In the rows, zero is written as 128.
Each row has a class, written after it.
[126 150 100 158 118 110 104  83 147  96 132  96  87 116 119 106  96 151
 125  83  87 113 156 152 125  50  89 164 135 118 127 157 164 145 124  95
 154 142  91 130  76 100 138 177 147 144 167 144 151] | Lezub
[129 133 112 148 132 129 111 116 139 104 131  86  76  92 109 122 105 141
 129  89 126 121 161 135 123  42 112 132 134 129 127 144 147 138 113  90
 152 158 100 131  83 109 145 142 143 156 156 141 154] | dife
[151  97 101 147 157  92 123 112 119 166 105 102 142 120 143 141 104 167
 144 130 108 112 129  79 100 132  85 142 152 130 127 117 126 118 121 106
 134 157 124 107 101  99 164 149 145 107 133 136 100] | Povo
[159 111 150 147 120  97 130 112 147 163 100 110  84 136 176 144 133 161
 137 141 142 102 124  80 115 146  98 121 137 132 110 135 137 137 127  96
 165 164 121 104 132 119 169 126 138 128 127 108  58] | gal
[116 142  83 145  74 136 125  83 151 146 161 137 153 138 115 147  54 131
 110  89 141 110 158  99 124 129 119 162 143 149 140 130 120 106 110 101
 131 165 144 102 118 118 132 130 113  85 169 169 118] | Ledo
[126 107  73 179 147 118 119 126 119 161 118 137  77 122 187 112 160 143
 139 156 115 129 155  86  86 148  89 124 157 122 131 142 126 134 139 114
 149 136 102 103  97 126 152 119 142 128 129 104 120] | dife
[137 144  99 188 109 122 113 148 131 124 137  95 127 148 140 112 100 121
 136 138 124 125 133 120 116 120  83 125 166 174 157  78 117 140 101  90
 125 159  96  91 139 109 150 133 110  82 161 161 116] | podek
[127 121  88 140 125 127 118 136 125 160 127 116 144 106 147 138 158 146
 134 145  92 137 114  86 102  99 132 105 137 135 124 134 126 136 156 120
 123 146 136 122 136 121 193 154 113 126 136 105 110] | Lezub
[152 145 104 154 137 135 118 130 114 153 124 106 125 135 167 129 139 151
 134 108 136 144 155 127 111 106 128 127 134 145 114 162 141 129 120 110
 159 166 139 116 119 100 165 104 100 129 130 102  98] | bofot
[ 93 126 128 149 109 121 110 164 117 117 142 126 152  86 123 156 122 149
  91 142 158 107 127 120 146 171 149 109 133 135 128 131 100 132 128 114
 152 145 132 140 117 121 135 125 119 112 134  81 111] | tolak
[163 148 143 120 116  93 105 117 127  92 133 133 128 140 119 134  97 123
 156 152 116 112 139 156 134 137 138 140 144 120 122  87 130 137 102 191
 121 135 141 113  97 147 129 125 107  97 130 176 151] | tolak
[ 86 124 129 174 130 142 106 127 109 134 141 110 149 109 139 119 138 126
  90 145 152  75  93  87 142 181 122 141 137 125 125 148 138 142 124  90
 131 154 126 132 137 112 140 152 121  96 138  80  86] | podek
[135 139  79 136 109 103 121 105 145 114 115 101  90 106 129 120 109 170
 130  79  92 120 156 123 124  54  87 131 137 133 112 154 178 152 123 104
 174 178  91 105  72  80 152 170 139 169 162 154 124] | gal
[128 124 154  96 126  86 110 116 107 105 137 118 148 110 108 127  96 103
 147 164 127 119 136 158 157 150 142 155 137 109 115 102 129 129 123 160
 110 142 140 109 103 140 102 110 117 104 126 169 167] | Ledo
[130 105 104 135 109  98 115  95 107 148 130 105 130 106 164 126 142 133
 139 161 117 125 149 108 119 129 126 123 152 148 141 149 137 134 113 108
 170 166 110 105 122  98 171 118 122 104 139 131 123] | Ledo
[147 144 110 146 109 110 139  78 166 146 156 142 133 131 133 135 113 147
 111 120 113  97 162 130 116 143 100 118 160 147 152 142 109 100 120  95
 144 141 119  97 145  95 133 151 130 115 157 133 148] | Lezub
[142  95  65 152 132  60 152 110 143 165 132  86 138 154 188 148 141 156
 160 155  97 119 135  54 100 151 149 106 169 137 150 172 132 125 123  72
 130 160  98 116 115  92 150 159 118 102 124 104 158] | kize
[148 108 162 104 145  97 113 145 115 110 127 112 145 110 125 134 102 134
 170 157 144 111 125 156 155 172 133 125 136  90 106 104 129 127  98 165
 118 128 144 106 123 142 132 114 131 109 118 149 143] | mupo
[ 79 136 149 168 129  96 151 162  85 130  81 109 155 120 151 152 136 153
  89 123 162 126 115 138 131 195 142 140 102 140 137 151 137 114 140  52
 123 152 141 140 136 137 126 113 139 117 147  77 107] | Ledo
[136 141 136 162 155 131 109 191 109 141  84 139 117 140 207 133  78 168
 112 150  87 140 142 103  95 176  58 121 145 142 132 132 118 129  96  77
 128 117 130 122 148  76 131  94 162 136 132 158  61] | mupo
[128 133 148 121 126  97 114 128 130  88 139 134  98 105 107 129  77 127
 147 182 142 105 107 170 149 154  96 137 134 104  95 119 133 133 102 171
 105 121 150 109 116 159 115 106 142  88 118 174 160] | mupo
[156  99  99 166 131 126 103 134 114 144  93 130  97 109 177 133 134 174
 139 148 141 164 137 127 117 107 129 118 151 144 112 140 136 126 117 122
 158 122 117  83 129 136 186 110 143 142 140 113 122] | kize
[154 125 126 143 115 130  96  99 141 114 161 107  97 126 116 115 126 152
 109 102 131  86 167 153 125  82  92 125 129 127 131 136 167 139 111 102
 166 134 100 109  96 117 161 180 135 169 150 124 127] | Lezub
[139 133 123 192 152 124  94 123 112 112 140  99  45 119  94 149 146 101
 141  86 129  94 162 145 106  20  85 114  97 138 107  84 109 156 137 101
 173 134 115 115  62 104 125 154 157 156 126 124 102] | tolak
[140 144 146 123 138  76 104 139 121  88 135 126 119 112  99 139 121 125
 159 162 120 106 137 158 149 141 154 122 146  98 103 107 121 133 114 142
 109 132 131 111 122 158 115 123 134 109 139 144 170] | tolak
[134 127 100 116 116 139 107 137 128 130 121 106  91  95 147 131 152 137
 133 155 124 143 147 131 115 129  99 112 152 148 102 143 107 158 130 142
 160 160 119 135 124 115 165  92 133 102 144 113 111] | tolak
[169  95  95 191 131 145  96 125 135 152 109 128 107 141 180 149 120 135
 124 152 101 135 141  85 110 128 109 127 135 123 175 144 161 135 110  79
 155 162 128  92 126 128 173 126 118 119 115 110  96] | podek
[143 144 169 107 111  70 118 152  88 113 135 142 130 160 117 143 141 110
 174 138 132 119 148 163 149 171 139 151 137 130 118 109 148 136 131 151
 105 130 131 131  91 153 108 128 116 105 118 156 170] | bofot
[143 118 153 112 125  79 120 132 117 115 121 102 148 102 117 149 119 122
 152 155 146  83 131 145 146 162 135 128 146 111 116 109 151 129 118 155
 127 137 145  92 130 135 128 127 139 138 146 148 151] | gal
[134 146 140 127 130 118 115 146  90 104 136 107 134 101 107 153  96 139
 158 159 135 133 136 162 152 139 115 123 141 101  89  96 132 130 113 169
 101 133 151 113 114 161 134 104 129 101 133 168 153] | mupo
[141 136 104 167  84 106 138 104 164 132 146 121 130 137 146 150  87 152
 118 103 117  81 180 105 117 131  95 117 159 154 121 118 132 119 107  88
 140 139 122  66 141 107 141 142 117 139 165 144 117] | gal
[145 121 107 159 129 112 112 117 131 107 133  91 114 117 119 136  94 140
 125  81 113 103 173 131 127  49  88 128 125 113 138 114 157 158 115  97
 165 153 108 114  76 100 136 150 142 148 150 152 115] | gal
[ 92 170 150 115  67 169 121 145  84 133 194 157 191  75 188 124 105 137
  66 187 109 126 154  80 134 218 128 123 189 142  68 173 123 133  94 165
 110  96 118 168 130 113 163 103 114 123 115 105 114] | bofot
[144 128  90 164  97 126 131  72 152 148 149  96 138 147 123 156  86 151
 131 116 139  99 153 112 126 126 119 135 149 155 134 141 114 121 109 114
 136 138 130  98 139 115 148  91 124 147 166 141 142] | kize
[123  93 104 166 138 113 124 126 131 152 101 113 133 105 182 148 107 152
 132 149  85 129 118  96 102 121 103 113 144 133 109 135 118 120 109 124
 137 156 141  90 121 116 175 108 151 109 146 135  85] | mupo
[132 160 108 150 128 114 116  82 105 106 149 113  98 147 118 145 134 166
 132  74 103  99 177 153 140  53  81 167 109 135 112 145 155 141 142 102
 153 140 115 127  64 124 116 151 130 146 134 133 128] | bofot
[163 140 115  90 100 112 133  85 146 114 144 154 104 127 173 117  84 159
 179 227  83 110 130 106 149 151 141 160 170  96 122 138 162 129  85 145
 168 157 129  89 127 111 178 168  94  86 117 134 178] | podek
[106 132 116 147 120 113 120 114 114 151 117 133 149 127 136 104 131 141
 104 161 133 109  98  99 144 193 141 140 138 116 150 137 127 135 141  99
 169 160 124 137 138 145 143 134 121 122 132  96 104] | podek
[ 90 121 111 156 114 120 116 126 106 148 116 100 158 115 125 129 166 135
  95 155 148 121 101 111 152 182 142 142 127 127 156 139 136 136 143  98
 168 175 126 126 133 137 137 143 121 135 131  87 105] | podek
[142 160  94 163 111 120 101 100 119  96 145 104 135 120  80 113 142 117
 147 180 132 139 134 197 129 172 132 159 143 122 121 102 178 123 148 172
  52  76 193  75 128 186 112 125 105 152 132 167 235] | Lezub
[118  85 141 157 135 118 123 112 115 140 121 167  99  64 181 122 103 108
 106 185  67 140 127 103 110 139 152 103 143 113 106 168 148 107 119 143
 133 120 126 110  98 112 167 109 133 138  98 111 151] | Ledo
[160 128 141 128 136  84 116 128 114 101 132  92 143 131  95 129 111 128
 171 149 168 119 126 164 151 132 158 139 144  96 119 109 147 143  91 149
 109 124 132 112 124 154 136 121 131 131 135 161 185] | kize
[ 99 119 123 148 106 109 125 163 122 136 131 119 170 127 165 124 141 132
 115 150 152 111 107 109 137 185 169 132 141 139 144 160 137 133 136  99
 128 150 136 143 119 123 131 116  98 109 123  88 133] | bofot
[163 115 129 150 119  96 131  94 162 137 141  88 163 146 136 158  81 158
 122 120 112  75 157 120 130 124  90 116 146 157 139 104  91  97 103 110
 124 135 101  80 146 106 144 117 106  95 156 134 115] | Povo
[150 115 139 152 138  79  94 112 112 118 119 113 134 104  90 149  94  95
 156 142 168 141 133 163 145 136 168 148 139 113 112 116 111 115  97 165
 131 125 165  88 105 135 123  96 156 137 139 159 164] | kize
[157 152 144  96 142  95 103 148 122  88 127 118 148  93 100 136 110 142
 157 177 154  58 123 192 151 170 154 117 158 116 111 150 155 154 128 119
  92 116 200 117 139 130 132 101 133 148 156 123 213] | Lezub
[ 86 114 132 180 125 124 119 156 119 124 134  99 154 134 145 119 140 124
 103 155 155 100  98  77 143 187 153 144 142 138 145 136 144 136 126  75
 124 174 140 137 119 124 130 154 105 125 116  83  98] | podek
[158 116  99 182 142 105 114  90 124 103 118  60  88 132 125 122 116 131
 149  81 139 126 161 165 128  48 102 145 124 146 135 130 140 147 113 112
 158 141  73 117  71 121 137 126 149 135 158 142 156] | kize
[117 133 150 108 142  42 119 126  77  93 134 126 151 112  84 139 113 105
 161 158 150  95 142 165 158 147 140 147 128 110 108 114 127 132 114 164
 128 179 150 105  97 158 118  96 130 130 135 158 146] | Ledo
[ 71 139 120 204  92 152 130 161 119 126 136 155  94 122 184 137 141 124
  94 166 166 108 105  93 122 165 138 148 123 167  95 162 146  98 156 124
 131 159 142  99 114 142 133 120  75 160 104  69 105] | bofot
[114 123 134 136  92 105 151 130 131 125 141  74 165 138 151 136 115 169
 100 134 165  98  97  81 136 163 146 144 132 126 108 134 148 145 106 107
 118 148  98 157  87 154 159 186 116 136 122 108 115] | kize
[131 107  96 178  97 101 118 100 156 144  89 154 140 145 158  95 116 140
 143  87 129 158  96  76 118 140 153 170 128 136 176 146 139 114 112 113
 137 163 130 119  83 119 156 130 135 142 124 164  92] | Ledo
[121 135 133 223 146 124 113 163 132  66 149 122 137 117 135 111 111 149
 105 176 136 183 152 168 171 113 193  92 141 111 156 132 107  90  77  95
 148 123 174  84 152 109 146  89  83 143 101  59 133] | podek
[137 126 165  89 132  88 102 147 127 111 141 108 155 148 111 122 138 124
 162 148 132 105 133 151 170 166 148 155 146 138 108 127 122 140 132 151
  95 148 139 125 125 152 105  80 106 129 132 152 143] | bofot
[158 117  94 113 106 108 108  87 157 155 154  88 150 149 133 139  76 143
 129 116 137  62 165 118 109 121  94 135 149 160 135 128 130  96  94 107
 173 143 109  66 146  73 147 164 114 114 172 137 118] | Povo
[115 138 109 154 142 118 119 107 130 127 141  87  89 132 107 117 111 112
 141  67 107  95 147 135 110  49  86 155 112 129 110 140 136 138 135 108
 158 154 117 132  82  94 123 135 143 184 139 139 114] | bofot
[109 137 141 195 157  64 110 103 106 127 106  73 139  75  82 130 151 164
 110  84 209 153 115  91 138 184 126 158 127 152 184 160 103 112 115  48
 132 169 148 164 119  95 109 130 152 130  98 124 101] | dife
[140 138 104 149 135 108 123 103 135 146 145  90 115 136 115 124 139 157
 142  62 106  92 159 145 133  71  95 147 137 122 124 140 151 159 110 104
 162 164  74 126  70  95 134 164 132 136 146 156 129] | bofot
[123 107 103 180 154 116 150  89 106 142 136  95 127  79 112 144 172 142
  80 137  95 138 153 118  76 169  52  84 138 158  88 116  85 154 141 127
  89 125 182 138 101 134 167  87 154 105 113 103  98] | tolak
[137 121 107 161 118 153  98 118 124 145 172  73 101  88 118 128 154 147
 136 140 149 102 136 129 118 110  78 110 154 154 131 128 144 162 156 134
 110  84 106 141 144 142 156 132 106 141  95 111 148] | Lezub
[154 132  85 145 164 137 124  99 142 106 142 107 100 121 116 111 161 139
 134 112 126 126 154 143 124  49 103 120 112  95 140 128 123 158 117  90
 172 175  85 129  92 107 132 141 147  85 144 114 135] | tolak
[ 96 112  98 167 109 115 112 151 123 127 123 101 153 114 142 127 120 149
 106 130 177 119 104  84 141 189 176 133 137 126 142 175 134 126 126  89
 136 133 132 148 124 123 142 139 118 161 128  90 128] | kize
[162 130 105 113 108  59  96 139 123  76 143 130 125 116 135 105 140 112
 168 168 135 127 150 140 153 200 101 111 164 136 124 128 119 126 120 184
 112 136 109  87 103 120 121  99 127 106 141 158 151] | gal
[132  89 129 110 133  93 134 127 140 124 111 103  93 111 206 111 123 121
 148 167 109 138 141  86  93 140  94 141 133 137 126 144 108 134 119 130
 156 146  94 133  98 104 161 116 136 113 112  90 111] | dife
[ 72 110 142 165 106 121 132 178 109 120 126 169 118 102 133 165 126 137
  87 145 130 107 122 104 150 168 130 114 109 124 126 153 160 138 154  96
 125 143 114 129 120 120 128 130 118 119 131  79 126] | gal
[ 90 112 132 164 121 120 114 142 118 141 128 105 146 136 122 125 129 128
 102 133 148 108 101  88 148 189 135 147 119 133 149 139 139 146 138  76
 139 168 126 145 121 124 130 137 111 130 117  80  92] | podek
[ 84 131  81 149  99 127  94 152 121 129 143 134 149  75 125 150 129 139
  85 152 190 104 124 108 134 203 117 145 134 133 144 185 137 131 153  85
 143 155 150 125 144 128 129 141 120 128 131  74 128] | Lezub
[150 136 104 178 145 132  75  82 145 133 147  87  80 121  99 114 133 123
 123 101 116 141 148 133 127  71 101 150 105 121 131 147 137 145 133  99
 152 145 108 120  83  90 139 141 135 135 139 125 112] | Lezub
[144 114 148 153 155 133 139 125 118 135  97 162 102 106 203 114 163 160
 110 153 138 141 138 117 106 107 104 119 143 144 122 135 132 116 124 109
 153 158  86  94 119 129 145 101 152 144 125  95 114] | dife
[132 119 174 124 142  68 103 130 107 145 121 133 115 106 102 142 126 121
 170 138 146  91 116 156 147 156 153 151 170 109 103 126 154 112 117 170
 126 152 152  97 122 140 117 139 122 128 120 174 157] | bofot
[129 125 141 105 132 108 120 146 106 129 111 119 124  93 130 142 116 137
 148 187 130 142 111 179 139 119 134 106 131 110  92 114 136 145 128 158
 135 125 153 107 139 155 139  99 126  87 117 139 160] | mupo
[124 126  93 113  74 116 124  87 162 151 135 133 159 119 109 144  66 138
 109  89 135 106 142 119 123 103 117 150 116 177 144 121 104 123 110  92
 168 167 135  91 134 113 157 129 125 111 172 165 106] | Ledo
[138 143 150 115 115  95 107 121 120  86 129 131 138 111 109 140  99 125
 131 173 104 114 145 180 143 153 122 156 135 147 129 124 145 127 123 153
 104 119 160 105 117 137 130 113 131 139 151 154 185] | Lezub
[ 96  91 146 133 143  85 144 141 136 142 112 113 170  89 112 138 112 140
  78 154 147 109 117 101 140 208 134 165 133 145 169 150 124 107 100 121
 152 164 104 147 135 131 126 178 114 108  85 135 122] | Povo
[148 141 101 144  90 113 121  89 181 165 142 135 146 131 115 152  83 154
 116 100 130 100 157 141 121 133 117 135 157 148 147 149 128 127 114 105
 147 148 134  90 151 113 142 127 114 129 160 142 142] | Lezub
[131 149 113 170  74 135 128 111 168 143 163 106 137 157 140 161 108 138
 137 140 110  91 153  85 123 152 133 137 165 158 131 111 104 135  93  98
 120 139 115 114 115 100 139 120 134 113 168 145 126] | tolak
[141 132 149 117 126  79 109 116 131 111 138 115 112  98  79 130 123 136
 154 176 183 141 115 155 149 156 145 142 142 117 134 121 132 116 113 135
 110 135 153 103 124 156 115 101 142 126 118 145 187] | dife
[151 133 144 132 122  83 117 119  91 123 121 108 156  88  94 177 101 137
 145 172 130  78 136 161 148 163 119 123 144 102 127  79 155 141 129 162
 118 120 157  84 136 156 134 116 124 121 145 171 178] | gal
[142 151 158 139 119  87 127 132 103 105 106 113 142 115 141 147 122 131
 156 159 151  72 118 139 143 149 143 148 154 110 112  95 173 144 123 132
 112 128 153 103 105 132 115 165 138 108 145 163 165] | gal
[ 96 125 130 155 114 125 105 127 127 134 146  99 160 150 110 108 114 119
 107 123 148  99 108  76 151 213 154 147 136 142 158 158 132 120 126  90
 129 164 147 157 134 114 129 115 113 166 134  95  88] | podek
[140 140 146 134 142  61 102 154 117  97 133 117 130 134  98 136 121  96
 152 161 140  99 142 161 131 164 133 140 144 108 134 114 138 121 118 146
 108 148 153 104 122 159 116 141 128 146 136 157 158] | Lezub
[139 129  94 176 119 144 114  85 151 126 137  79  86 116 120 118 130 154
 118  73 136  96 142 129 123  51  87 124 129 113 157 130 149 157 133  89
 152 142  78 137  70 115 129 143 132 150 144 138 149] | dife
[151 103  95 147 135  71 125 130 146 149  99 128  95 101 153 165 122 185
 105 155  78 144 114 101  94 128  84 100 126 119  97 111 129 140 139  73
 139 187 124  77  47 106 153 171 146 104 123 110 113] | tolak
[146 119  88 165 120 112 115 143 109 156 101 121  92 127 179 146 142 192
 115 171 141 140 112 120  97 112 102 103 155 150 135 146 151 139 107 118
 165 126 125 102 134 126 190 150 138 121 127 134 109] | kize
[103 149 125 163 170  79 183 139 129 154 147 119 138 159  92 185 125 147
 116  92 185 122 147  97 143 117 167 139 122 123 118 183 130  99  97  86
 151 252  94 126 114 127 103 141 124 160 117 101 110] | kize
[127  96 111 162 154 114 118 131 120 153 111  83  98 132 157 134 140 116
 156 168 112 127 127 122 114 133 109 142 131 140 131 122 123 132 130 112
 160 144 127  96 127 121 155 110 145 122 130  82 104] | podek
[130 142  83 201 124 149  99  90 122 130 128 109  90  88 105 139 110 160
 108  93  82 154 173 168 129  41 113 114 142 111  96 125 163 143 141 107
 128  86 148  89  92 110 138 121 150 124 169 139 158] | gal
[144 123  72 184 135 127  81 102 114 104 143  65  85 131  96 126 114 133
 152  73 136 122 153 127 127  22  88 129 112 106 125 140 146 167 117  93
 150 144  95 123  88  90 156 123 141 153 162 136 123] | kize
[ 77  92 124 160  66  76 109 119 150 108 113 218 145  86 142  86  98 185
 106 139  84 182 146  44 171 193 184 158 194 107 161 146 102  83 129  59
 148  95 117 139 144 129 137 216 103  89  89 143 152] | Povo
[144 141 146 150  95 146 125  79 166 177 146 119 105 116 119 157  84 184
 100 105 138  67 142 132 126 131 117  99 177 143 138 138 127 119 106 110
 139 114 139 118 143  95 145 112 122 137 161 149 147] | dife
